Here is a tiny trained network, its code and every weight. The questions are about switching its units off for an input and a target symbol, where a switched-off unit gives its printed mean instead of its output.

import numpy as np


def w(rows, s, z=0):
    codes = np.array(rows[::2]) - 128.0
    scale = np.full(codes.shape[1], s)
    scale[-1] = z or s
    return codes * scale


def f(y):
    return y / 2 * (1 + np.tanh(0.7978845608 * (y + 0.044715 * y**3)))


def softmax(a):
    e = np.exp(a - a.max(-1, keepdims=True))
    return e / e.sum(-1, keepdims=True)


def log_softmax(a):
    a = a - a.max(-1, keepdims=True)
    return a - np.log(np.exp(a).sum(-1, keepdims=True))


def net(x, mask):
    ids = ['αβεθξσφψ'.index(c) for c in x.split()]
    T = len(ids)
    res = E[ids] + P[:T]
    u = 0
    for l in range(2):
        r = res
        for j in range(2):
            rows = slice(2 * j, 2 * j + 2)
            q, k, v = (r @ M[l][rows].T for M in (Q, K, V))
            z = softmax(np.where(np.tri(T) > 0, q @ k.T / 2**0.5, -1e9)) @ v
            o = O[l][rows]
            res = res + np.where(mask[u + j], z, o[:, -1]) @ o[:, :-1]
        u += 2
        y = f(res @ A[l][:, :-1].T + A[l][:, -1])
        res = res + np.where(mask[u : u + 16], y, B[l][:, -1]) @ B[l][:, :-1]
        u += 16
    return log_softmax(res[-1] @ U[:, :-1].T + U[:, -1])


Q, K, V, O, A, B = {}, {}, {}, {}, {}, {}
E = w([
[184,162,156,158,247,175,163,160],'α',
[171,151,177,104,89,207,175,54],'β',
[110,213,134,61,153,130,37,214],'ε',
[107,67,89,8,127,95,85,144],'θ',
[54,168,135,188,171,108,118,75],'ξ',
[86,168,34,77,186,141,111,190],'σ',
[185,146,213,157,61,72,53,148],'φ',
[12,171,247,61,118,101,198,190],'ψ',
],0.017)
P = w([
[96,223,174,178,139,25,68,113],'0',
[73,202,174,165,152,47,74,78],'1',
[92,163,175,169,133,62,69,91],'2',
[127,151,153,169,138,40,100,91],'3',
[94,41,166,141,102,61,58,117],'4',
[107,32,164,133,105,81,70,127],'5',
[113,110,185,121,175,104,96,88],'6',
[109,9,170,105,124,103,89,125],'7',
[125,105,192,115,189,136,105,87],'8',
[130,66,177,95,186,144,119,89],'9',
[134,25,183,81,168,140,114,104],'10',
[139,22,178,76,171,161,117,105],'11',
[145,1,160,65,158,157,136,113],'12',
[117,2,126,66,105,121,134,149],'13',
],0.0053)
Q[0] = w([
[102,144,111,208,129,207,200,56],'L0H1',
[129,35,106,254,136,190,121,38],'L0H1',
[8,52,153,100,214,49,58,115],'L0H2',
[53,118,73,62,184,50,88,199],'L0H2',
],0.0058)
K[0] = w([
[150,188,50,145,191,130,2,165],'L0H1',
[96,67,97,158,91,63,127,119],'L0H1',
[83,43,194,136,177,151,216,130],'L0H2',
[162,108,180,135,202,144,131,176],'L0H2',
],0.0079)
V[0] = w([
[225,99,157,113,254,156,183,22],'L0H1',
[31,152,198,91,89,54,207,190],'L0H1',
[225,62,89,173,161,159,207,126],'L0H2',
[107,163,77,170,84,57,75,104],'L0H2',
],0.0057)
O[0] = w([
[74,3,151,118,40,150,112,164,145],'L0H1',
[115,186,86,76,212,80,253,180,243],'L0H1',
[161,153,32,180,222,14,151,116,3],'L0H2',
[177,103,48,159,22,127,90,132,91],'L0H2',
],0.0061,0.0046)
A[0] = w([
[55,121,246,52,128,22,179,26,214],'L0N1',
[214,71,117,162,135,202,216,141,160],'L0N2',
[158,207,210,14,145,119,1,65,121],'L0N3',
[125,137,148,42,73,169,118,236,81],'L0N4',
[85,78,151,114,127,210,33,134,99],'L0N5',
[143,158,60,62,59,192,132,61,223],'L0N6',
[100,99,162,130,51,128,63,136,73],'L0N7',
[191,156,62,116,252,67,170,153,116],'L0N8',
[121,65,166,158,175,128,87,6,159],'L0N9',
[69,229,151,32,126,229,77,247,197],'L0N10',
[106,101,249,115,65,224,156,97,132],'L0N11',
[40,113,130,87,85,116,169,66,253],'L0N12',
[51,136,82,244,75,77,35,36,179],'L0N13',
[85,171,106,56,131,198,61,143,118],'L0N14',
[23,129,236,148,104,72,135,236,153],'L0N15',
[152,116,110,159,110,56,32,145,183],'L0N16',
],0.0061,0.0022)
B[0] = w([
[148,254,119,165,74,142,135,203,255],'L0N1',
[176,62,163,135,191,174,67,168,145],'L0N2',
[157,32,133,100,79,80,73,129,219],'L0N3',
[122,150,121,94,87,46,204,92,200],'L0N4',
[237,166,103,100,180,101,151,62,165],'L0N5',
[162,218,89,94,214,214,112,216,161],'L0N6',
[146,193,125,115,210,80,120,142,155],'L0N7',
[88,123,131,145,171,83,62,109,161],'L0N8',
[114,155,163,87,45,96,24,120,149],'L0N9',
[68,81,64,192,132,75,162,109,243],'L0N10',
[178,147,97,158,173,146,90,156,217],'L0N11',
[111,189,148,138,133,237,115,213,193],'L0N12',
[70,180,120,29,232,59,113,16,140],'L0N13',
[101,22,126,112,128,133,208,132,173],'L0N14',
[139,146,130,207,87,112,128,100,211],'L0N15',
[56,89,65,65,131,170,163,131,147],'L0N16',
],0.0056,0.0097)
Q[1] = w([
[139,33,7,62,163,140,123,87],'L1H1',
[124,132,46,27,172,83,49,127],'L1H1',
[183,186,111,99,141,139,113,153],'L1H2',
[158,169,84,66,153,140,141,86],'L1H2',
],0.011)
K[1] = w([
[122,179,83,215,65,75,176,134],'L1H1',
[2,177,89,64,56,69,216,153],'L1H1',
[152,138,83,108,114,152,63,154],'L1H2',
[112,147,112,155,135,104,166,129],'L1H2',
],0.0081)
V[1] = w([
[137,222,1,57,42,149,98,71],'L1H1',
[152,188,114,188,56,174,129,207],'L1H1',
[143,105,137,177,114,156,161,150],'L1H2',
[152,155,108,118,101,117,150,60],'L1H2',
],0.0068)
O[1] = w([
[63,116,149,94,106,87,123,115,151],'L1H1',
[184,25,171,147,96,188,120,149,254],'L1H1',
[97,72,42,1,154,101,207,95,101],'L1H2',
[83,167,23,133,60,63,58,136,112],'L1H2',
],0.0092,0.0074)
A[1] = w([
[119,142,137,151,152,102,79,118,79],'L1N1',
[90,112,1,175,188,169,132,138,103],'L1N2',
[98,179,165,123,144,136,167,75,206],'L1N3',
[191,124,122,144,202,90,177,86,186],'L1N4',
[77,75,131,194,56,117,81,124,112],'L1N5',
[103,53,153,127,161,142,180,132,165],'L1N6',
[160,128,163,141,120,177,99,115,4],'L1N7',
[110,156,219,94,169,94,108,135,131],'L1N8',
[172,93,184,108,133,101,54,126,75],'L1N9',
[141,206,127,83,107,114,67,177,140],'L1N10',
[83,100,82,174,188,81,176,89,126],'L1N11',
[160,134,63,179,188,126,151,80,153],'L1N12',
[189,90,162,100,120,92,92,141,122],'L1N13',
[69,68,99,135,194,186,87,119,124],'L1N14',
[130,124,110,155,136,59,150,109,96],'L1N15',
[143,167,113,195,137,96,89,72,150],'L1N16',
],0.0094,0.0044)
B[1] = w([
[118,160,144,91,94,99,199,22,152],'L1N1',
[236,214,80,4,43,181,170,200,150],'L1N2',
[149,47,130,195,54,186,37,163,169],'L1N3',
[86,59,40,171,73,62,134,157,162],'L1N4',
[193,79,128,87,117,173,138,76,192],'L1N5',
[130,190,88,104,116,81,81,103,232],'L1N6',
[85,113,55,139,193,170,193,77,199],'L1N7',
[135,151,133,103,2,186,137,128,209],'L1N8',
[167,191,56,163,100,102,206,173,235],'L1N9',
[106,10,174,78,126,29,163,170,245],'L1N10',
[178,75,63,151,66,129,105,74,154],'L1N11',
[108,120,175,80,162,98,151,169,149],'L1N12',
[76,161,128,151,129,92,137,160,255],'L1N13',
[179,216,127,151,142,79,124,153,181],'L1N14',
[130,14,177,170,97,28,196,61,145],'L1N15',
[62,229,177,147,137,96,71,132,175],'L1N16',
],0.0056,0.0076)
U = w([
[142,151,109,202,165,102,2,212,179],'α',
[178,111,144,135,73,191,80,138,227],'β',
[109,115,113,161,132,124,139,81,218],'ε',
[79,142,171,63,177,123,117,173,164],'θ',
[106,153,107,157,102,157,21,140,146],'ξ',
[119,196,56,125,96,144,103,131,53],'σ',
[184,192,185,107,131,93,142,107,17],'φ',
[95,164,123,149,119,139,154,140,5],'ψ',
],0.0077,0.0027)

Each question gives the input, a string of symbols that net reads in full, and the target symbol t.
The units are the heads (2 rows each of Q, K, V and O) and the neurons (one row each of A and B). Each row of codes is followed by its name. A weight is (code - 128) times the scale printed after its matrix; where a second scale follows, it is the last column's (O, A, B and U).
mask holds one flag per unit, layer by layer, with each layer's heads first. A switched-off unit (its flag False) gives its mean, the last column of its rows in O or B, instead of its output. The means were averaged over made-up inputs and are rounded, as every weight is.
A unit's drop is (log p(t) with every unit on - log p(t) with that unit switched off) / (log p(t) with every unit on - log p(t) with every unit switched off).
The circuit of an input: a set's keep is (log p(t) with only the set's units on - log p(t) with every unit switched off) / (log p(t) with every unit on - log p(t) with every unit switched off). Starting from the 12 units with the biggest drops (on a tie, the unit counted first), units are removed one at a time, each time the one whose removal leaves the highest keep (on an exact tie, the one counted first), for as long as the keep stays at least 0.8.
circuit, biggest first: the units of the circuit, biggest drop first
unit that matters most: the unit with the biggest drop
top k neurons: the k neurons with the biggest drops, biggest first
k most important neurons of layer l: the k neurons of layer l with the biggest drops, biggest first
heads that matter: for each layer, one digit per head in row order, 1 if its drop is at least 0.15 and else 0, layers parted by /
drop when u is switched off: that unit's drop, to one decimal
input ξ ψ φ θ φ θ ψ θ α θ ψ ξ, target α: circuit, biggest first : [L1H1, L0N1, L1N16, L0N4]
input β α ψ θ β σ θ φ θ θ α, target α: top neuron : [L1N4]
input θ α ε α θ σ, target σ: circuit, biggest first : [L1N2, L1H1, L0N1, L0N10]
input σ σ α θ ψ ξ β ε σ ε ψ ψ, target β: circuit, biggest first : [L1N3, L0N15, L0H2]
input β σ ε θ θ β φ β β ψ θ ε, target β: circuit, biggest first : [L1H1, L0N1, L0N12]
input β σ β θ β ε φ β ψ α α ξ θ, target α: circuit, biggest first : [L0H2, L1H1, L0N8]
input ξ θ α ε θ ψ, target α: circuit, biggest first : [L1H1, L0N1, L1N3, L1H2]
input ψ φ ψ, target ψ: heads that matter : 11 / 00
input θ σ θ θ θ α φ α ξ θ β β ψ ε, target β: circuit, biggest first : [L1H1, L0N1]
input θ θ θ ψ β β ε θ σ ε β φ α θ, target α: circuit, biggest first : [L0H2, L1H1]
input ψ φ β φ ξ σ ε φ θ α ξ θ β σ, target β: heads that matter : 10 / 10
input θ β ψ β σ, target β: heads that matter : 00 / 10
input β φ ψ β α θ β β ξ θ, target β: 2 most important neurons of layer 0 : [L0N1, L0N12]
input ε β φ ξ θ φ θ φ φ β θ σ β σ, target σ: circuit, biggest first : [L1N2, L0N10]
input θ θ θ θ ξ ξ θ θ θ θ φ, target φ: unit that matters most : L1H1
input φ α θ ε β θ, target θ: heads that matter : 00 / 10
input β ψ θ θ θ, target β: top 3 neurons : [L0N1, L0N12, L0N15]
input β φ σ α σ ε, target ε: 2 most important neurons of layer 1 : [L1N15, L1N11]
input σ σ φ β ξ, target ξ: top 4 neurons : [L1N3, L0N13, L1N16, L1N8]
input ε σ θ β β β θ α ε ε ξ, target ξ: top 4 neurons : [L1N3, L0N13, L1N8, L1N16]
input ψ θ σ θ σ ψ, target ψ: top neuron : [L0N1]
input β ψ ξ σ ξ, target β: heads that matter : 01 / 10
input θ β φ, target φ: 2 most important neurons of layer 0 : [L0N13, L0N7]
input φ β β θ θ φ θ β α θ β θ σ α, target α: 2 most important neurons of layer 1 : [L1N14, L1N4]
input φ σ ξ β θ θ ψ, target β: 2 most important neurons of layer 1 : [L1N5, L1N3]
input β ξ ε θ, target θ: drop when L1N10 is switched off : 0.4
input ε θ β β σ β ε, target ε: most important neuron of layer 0 : [L0N10]
